Table B holds the same points as the rows below and some others, measured another way and shuffled. Each row below is followed by which row of B it is.
B, 72 x 20:
-77, -434, -202, -246, 416, -422, 112, -40, -396, 81, -117, -572, -154, 187, 273, 304, -51, -178, 258, 14
-19, 84, 88, 161, -97, -101, 115, -81, 4, -22, 11, -95, 81, -6, -34, -106, -50, 13, 56, 119
-124, -4, 65, 132, -190, -375, 91, 138, -179, -82, 240, 106, -55, -298, -126, 31, 121, 57, -49, 210
80, 125, 273, 38, -34, -73, 62, 191, 98, 7, 202, 200, 76, -67, -61, 101, 186, 64, -85, 37
-2, 74, 138, 185, 92, -39, 30, 183, 120, -157, 136, 76, 57, -386, -258, 28, 181, 8, -141, 203
80, 268, 295, 63, 57, -25, 251, 91, 65, 64, -80, -156, -285, 132, -57, 283, 149, -4, 122, -266
-38, -8, 21, 84, -18, 15, 103, 9, 84, -64, 43, -1, 209, -157, -147, 17, 30, 4, -83, 112
40, -43, 98, -70, -157, -122, 63, 148, 153, 183, 152, 9, 17, 20, 13, -90, 50, 103, 123, 251
186, 483, 125, 272, -542, 460, -102, -167, 487, -55, 41, 326, 591, 101, -268, -591, -78, 239, -104, 283
4, -88, 29, -4, 123, 63, 262, 50, 313, 97, -76, -172, 92, -161, -143, 112, -59, -72, 34, 70
46, -275, -162, -122, 350, -882, 157, 90, -483, -130, 62, -213, -186, -249, 34, 446, -99, -271, 80, -35
-100, -2, 68, 50, -62, -144, 75, 69, -152, -45, 113, -31, -11, -54, -40, 92, 149, 48, -15, 72
-59, -137, -16, -4, -67, 27, -84, -105, -67, 10, 110, -36, 380, 165, 136, -217, 2, 81, -10, 287
104, 183, 86, -12, 197, 84, -58, 112, -96, -167, -24, -68, -12, 81, -135, 241, 286, 8, -64, -136
96, 158, 81, 115, -55, -12, -68, -71, 14, -31, -6, -112, 104, 158, 3, -216, 6, 62, 102, 176
-54, -115, -125, 26, -64, 49, 61, -93, 83, -63, 32, 3, 435, -114, -111, -88, -82, -4, -110, 205
42, 257, 52, 148, -65, 296, 42, -221, 71, -56, -204, -234, 161, 291, -51, -141, -10, 57, 72, -42
35, -47, -49, 48, -2, -26, 50, 17, 172, -54, 53, 17, 296, -207, -167, -77, -51, -19, -67, 233
-232, 104, 166, 309, -5, -97, 79, -18, -322, -288, 127, 16, 42, -219, -115, 108, 228, 19, -199, 5
-25, 13, -77, 48, -175, -168, 19, -99, -145, -85, 66, 6, 229, 16, -42, -89, -47, 36, -12, 138
-5, 34, -91, -66, -184, 47, 170, -86, 87, 123, -120, -207, 60, 187, -48, -15, -74, 41, 161, 13
220, 132, -7, 76, 11, -119, -3, -8, 191, -78, -11, 18, 217, -103, -177, -121, -118, -40, 21, 170
49, 123, 143, -19, -4, -131, 35, 192, -71, 10, 75, -60, -214, 40, -61, 156, 241, 66, 85, -1
149, 213, 55, 20, 126, -5, -26, 58, -46, -130, -67, -105, -28, 79, -136, 150, 160, -6, 15, -86
5, -480, -335, -217, 613, -637, 158, -89, -461, -211, -80, -329, 200, -190, 73, 527, -202, -392, -52, -104
57, 28, 63, -12, -109, -156, 128, 111, 125, 68, 89, 28, 36, -91, -97, 29, 14, 28, 49, 121
141, 453, 169, 257, -565, 340, -88, -93, 402, 7, 80, 272, 391, 113, -212, -569, -19, 268, -20, 307
37, 39, -102, -33, -82, -111, 129, -84, -29, 1, -94, -158, 71, 88, -74, 57, -77, -21, 92, -21
-68, -6, 2, 36, -69, 45, -44, -32, -106, -45, 60, -79, 165, 108, 10, -88, 116, 89, 2, 159
-50, 88, 285, 122, -85, -252, 180, 297, 73, 93, 187, -7, -356, -242, -114, 97, 219, 75, 97, 144
-13, 86, -64, -24, 279, 73, -164, -123, -507, -325, -87, -197, 160, 315, 46, 258, 272, -22, -121, -229
9, 27, 52, 96, -270, -296, 246, 1, 159, 127, 64, -18, 9, -149, -88, -114, -187, 8, 132, 203
133, -82, -25, -91, 180, -306, 81, -145, -169, 11, -65, -215, 153, 242, 180, 104, -172, -126, 130, -48
52, 52, 62, 11, -6, -100, 90, 92, 57, -11, 55, 1, 49, -77, -115, 95, 62, 3, -4, 51
-14, -272, -290, -222, 260, -500, 90, 38, -389, 5, -121, -485, -277, 49, 50, 311, -18, -153, 252, 8
-132, -204, -87, 3, -40, 79, 1, 36, 58, -62, 153, 80, 429, -208, -111, -58, 70, 47, -179, 294
57, 46, 17, 21, 236, 249, 7, 15, 124, -134, -88, -113, 224, -30, -170, 123, 138, -28, -106, -10
257, -127, -440, -202, 281, -501, -12, -241, -317, -176, -238, -334, 223, 142, -2, 158, -349, -269, 141, -62
52, 215, 59, 103, 89, -27, -33, -48, -237, -253, -23, -42, 93, 84, -96, 147, 162, -13, -99, -139
63, -48, 83, 8, 212, 45, 128, 63, 206, -29, 10, -23, 235, -145, -112, 149, 25, -75, -96, 32
-115, -124, 121, -17, -33, 110, 44, 168, 99, 15, 231, 165, 275, -152, -61, 64, 226, 101, -180, 187
-87, -154, -223, 3, 228, -543, 57, -94, -587, -246, -54, -325, -95, -70, 6, 276, -10, -175, 50, -40
-228, 20, 366, 119, -203, 152, 184, 209, 132, 142, 248, 107, -34, -78, -4, 37, 314, 189, -63, 133
-76, -12, 29, 90, -91, -22, 5, -67, -90, -65, 80, -28, 224, 28, 5, -104, 42, 55, -40, 165
-104, 77, 65, 144, -79, -105, 112, -61, -190, -147, 66, 6, 128, -55, -71, 96, 72, 6, -102, -33
32, -143, -251, -66, 42, -384, 122, -90, -162, -63, -62, -195, 111, -91, -70, 98, -194, -136, 76, 82
23, 61, -56, 69, -88, -162, 56, -145, -127, -96, -14, -63, 201, 57, -32, -45, -99, -17, 15, 51
-96, 31, 83, 106, -83, -243, 129, 94, -139, -66, 121, -3, -72, -175, -103, 107, 116, 18, -20, 72
32, -14, -10, 90, 33, -80, 213, 60, 270, -17, -12, -44, 124, -339, -264, 45, -91, -76, -28, 145
-35, 75, -96, -32, -554, 688, 55, -32, 681, 257, -39, 59, 475, 95, -260, -453, -22, 293, 29, 383
1, 71, 13, 64, -82, -112, 154, -114, -47, -35, -35, -83, 135, 56, -39, 35, -80, -22, 25, -24
125, 354, 191, 316, -1, -296, 53, -28, -122, -245, 18, 7, -82, -145, -175, 0, 19, -48, -10, -16
-53, 111, 254, 266, -35, 29, 102, -95, 93, 6, 30, -123, 89, 21, 38, -203, -9, 44, 56, 175
1, 425, 417, 319, -427, 590, -92, 150, 476, -49, 268, 466, 384, -101, -284, -376, 343, 342, -264, 284
76, 82, 125, -46, -89, -170, 166, 158, 119, 159, 24, -107, -219, 36, -52, 102, 65, 42, 190, 31
-34, -45, 90, 45, 74, 44, 189, 142, 245, 42, 23, -79, 21, -239, -188, 113, 85, -10, -20, 112
-92, -326, -148, -209, 382, -501, 261, 56, -406, -6, -86, -414, -242, -21, 92, 563, 15, -224, 129, -198
61, 225, -34, 21, -133, 347, -157, 33, 84, -109, -27, 4, 190, 130, -220, -117, 240, 162, -50, 104
20, -18, -42, 119, 146, -191, -63, 48, -115, -257, 107, 41, 220, -299, -184, 27, 77, -60, -161, 190
-29, 392, 239, 321, -297, 286, 97, -55, 194, -107, 21, 116, 156, -44, -240, -169, 120, 149, -105, 37
68, 173, 210, 54, 102, 39, -63, 119, -53, -12, 10, -163, -178, 178, 8, 35, 273, 87, 112, 32
-105, 171, 59, 138, -419, 455, 83, -161, 258, 26, 15, 115, 464, 131, -130, -269, 21, 196, -108, 131
-51, -131, -108, 6, 335, -626, 18, -14, -671, -314, 51, -193, -92, -104, 45, 396, 85, -193, -50, -123
152, 81, -54, 68, -157, -146, -175, -147, -49, -72, 75, 31, 357, 151, 34, -363, -129, 61, 54, 312
-17, 47, 16, 138, -110, -171, 172, -66, 38, -48, 21, -31, 137, -153, -128, -34, -112, -36, -5, 110
85, 153, 106, 54, -66, -178, 144, 37, 34, 37, -17, -106, -120, 31, -71, 59, 1, 3, 129, -4
-19, -36, 9, 7, 98, 197, 100, 0, 172, -35, -33, -77, 258, -65, -130, 77, 60, -10, -86, 50
-48, 194, 147, 226, 9, -181, -153, 78, -362, -298, 176, 54, -36, -98, -97, -2, 306, 74, -111, 110
-38, 167, 138, 229, -52, 210, 78, 14, 180, -143, 35, 64, 223, -198, -245, -57, 118, 53, -159, 106
65, 279, 147, 225, -384, -37, -81, 124, 175, -75, 230, 285, 145, -211, -258, -321, 119, 187, -63, 354
88, 35, 32, -51, -103, 8, 182, 83, 314, 192, -56, -140, -36, 12, -116, -18, -49, 35, 176, 116
21, 111, 124, 65, -38, -110, 56, 21, -83, -43, 61, -19, 32, 50, -19, 50, 88, 32, 10, 11
Rows of B count from 0, top down.

237, -70, -132, 267, -142, 253, 31, -236, 63, 14, 154, -142, -133, 154, 107, 5, -34, -112, -55, 75, 70, -249, -160, 116, -49, 5, 168  15
-107, -321, 156, -68, -324, 88, -112, -507, 82, -495, -3, -41, -252, 364, 116, 307, -213, 103, 94, 170, 437, 20, -40, 584, 349, -266, 113  38
158, -376, -78, 160, 65, 104, 4, 142, -144, -109, 65, -3, 33, 17, -91, 38, 24, 99, -197, 67, 206, -113, -159, 74, -24, -33, -44  64
-102, -225, -2, 101, -305, 145, -64, -62, -161, -240, 222, -43, -136, 127, 188, 42, 10, -99, 131, 109, 181, -292, -234, 195, 286, -277, 312  57
178, -253, -119, -63, -14, 143, 30, -27, -195, 107, 36, -255, 85, -74, 173, -40, 119, -160, 129, -164, -10, -519, -127, 45, -76, -161, -94  12
191, 416, -109, 283, 17, 389, 49, 36, 96, 373, 259, -73, 110, -76, 23, -127, -129, -86, 90, -235, -442, -235, -25, -374, -10, 258, 298  49
-88, 604, 67, 489, 259, 79, 86, 229, 219, 688, 187, 74, 101, -124, -78, -363, -272, -15, -99, -347, -441, -112, 73, -699, -43, 423, 3  53
145, -144, -22, 108, 66, 59, -89, -118, 34, -64, -156, 24, 24, 182, 64, 61, -28, 74, -117, -75, 167, -84, 3, 32, -108, 89, -213  1
-22, 194, -11, 323, 297, 89, 15, 407, -13, 322, 12, 132, 218, -126, -117, -124, -147, 56, -125, -276, -294, -79, -7, -472, 34, 264, -60  20
8, 2, -114, 315, -268, 106, -368, -448, -229, -304, -79, -88, 136, 173, 372, 95, 12, 16, 267, -304, 109, -151, -53, 29, 61, -132, -150  63
12, 163, -19, 323, 434, 90, 154, 559, -30, 549, 133, 51, 273, -316, -280, -212, -183, 78, -189, -307, -395, -124, -17, -558, -7, 295, -78  47
133, 115, -165, 534, 198, 140, 128, 199, 139, 327, -10, 4, -29, 44, -16, -76, -124, -178, -262, -42, -207, -238, -163, -224, -62, 235, 35  61
8, -335, 151, -421, -368, 301, -107, -311, -37, -552, 127, -1, -141, 269, 83, 337, -87, 134, 247, 164, 302, -54, -26, 533, 387, -290, 382  3
-29, 2, 2, 203, -31, -55, -243, -131, -82, -65, -171, 78, 63, 205, 267, -72, 58, 24, 16, -208, 163, -157, 2, -160, -93, 34, -272  14
121, 26, 15, -95, -117, 237, -38, -409, 110, -29, -27, -176, -10, 150, 157, 148, -148, -38, 197, -161, -31, -216, 59, 182, 83, -27, 15  28
-99, -23, 132, -171, -103, 188, -107, 11, -35, -193, 43, 107, 34, 124, 62, 134, -114, 105, 162, -86, 12, -68, 22, 38, 290, -57, 195  22
63, -665, -102, -23, -283, 84, -72, -148, -249, -500, -17, -116, -185, 239, 246, 217, 158, -132, 15, 248, 466, -370, -308, 542, 163, -428, 96  67
100, 172, 92, 159, 510, -197, 30, 202, 140, 642, -219, 57, 203, -57, -79, -357, -49, 133, -300, -402, -74, -133, 205, -593, -450, 431, -687  52
146, -470, -50, -207, -53, 233, 87, 91, -155, -194, 86, -116, -26, 14, -19, 187, 24, -28, 20, 117, 131, -299, -174, 323, 169, -223, 181  11
-16, -310, 187, -181, -58, -52, -90, -413, 109, -233, -174, -38, -113, 287, 59, 158, -141, 180, -17, -7, 423, -1, 109, 354, 45, -101, -294  16
-226, 400, -57, 912, 299, -122, -125, 399, -190, 499, 187, 116, 338, -305, -101, -412, -189, 129, -146, -495, -322, 2, -60, -842, -6, 299, -268  8
118, -471, -175, 317, -108, 63, -92, 102, -113, -414, -156, 139, -191, 355, 174, 163, 156, -117, -279, 317, 396, -197, -328, 271, 22, -120, 81  50
-34, 293, 76, 190, 170, 97, -99, 339, -12, 245, 74, 239, 188, -16, -39, -206, -52, 148, -72, -247, -190, -25, 61, -556, -33, 305, 16  70
-19, 461, 163, 381, 357, -8, 150, 98, 317, 733, 189, 17, 75, -131, -245, -373, -348, 162, -230, -308, -260, 30, 188, -586, -154, 466, -214  68
107, 179, -4, 457, 106, 74, -13, 187, 96, 264, 190, 177, -34, 104, -63, -284, -20, 94, -314, 13, 42, -16, -63, -421, -197, 325, 45  48
176, -635, -127, 10, -250, 158, -61, -269, -143, -528, -63, -129, -173, 275, 158, 312, 69, -60, -24, 253, 449, -235, -258, 612, 132, -340, 69  41
334, 212, -63, 10, -304, 479, 58, -693, 312, 40, 208, -292, -192, 251, 174, 138, -207, -126, 212, -4, -106, -229, 20, 289, 17, 51, 355  35
166, -359, -162, 428, 363, -63, 289, 492, 32, 374, -41, -19, -110, -22, -130, -170, 39, -191, -534, 168, 81, -374, -287, -110, -208, 111, -170  18
-42, -82, -92, 479, 25, 3, -34, 93, -7, -2, -51, 66, -82, 154, 114, -21, -57, -111, -190, 20, 82, -187, -199, -57, 59, 26, -23  62
54, -772, -13, -243, -265, 110, -173, 42, -312, -755, -63, 120, -115, 303, 124, 323, 212, 95, -36, 332, 589, -135, -254, 537, 220, -383, 166  65
153, -259, 108, -156, 53, 82, 95, 191, 25, 104, 182, 74, -118, 97, -96, -167, 94, 113, -229, 184, 276, -173, -53, -48, -152, 61, 63  9
-26, -45, 124, 119, 51, -17, 73, 241, 36, 264, 256, 106, -118, 56, -41, -319, 28, 47, -229, 95, 170, -186, -71, -264, -100, 103, 58  39
143, -242, 142, -592, 73, 113, 50, -80, -52, 127, -22, -189, 117, -61, 27, 12, 17, 79, 194, -229, 48, -348, 142, 92, -48, -96, -193  0
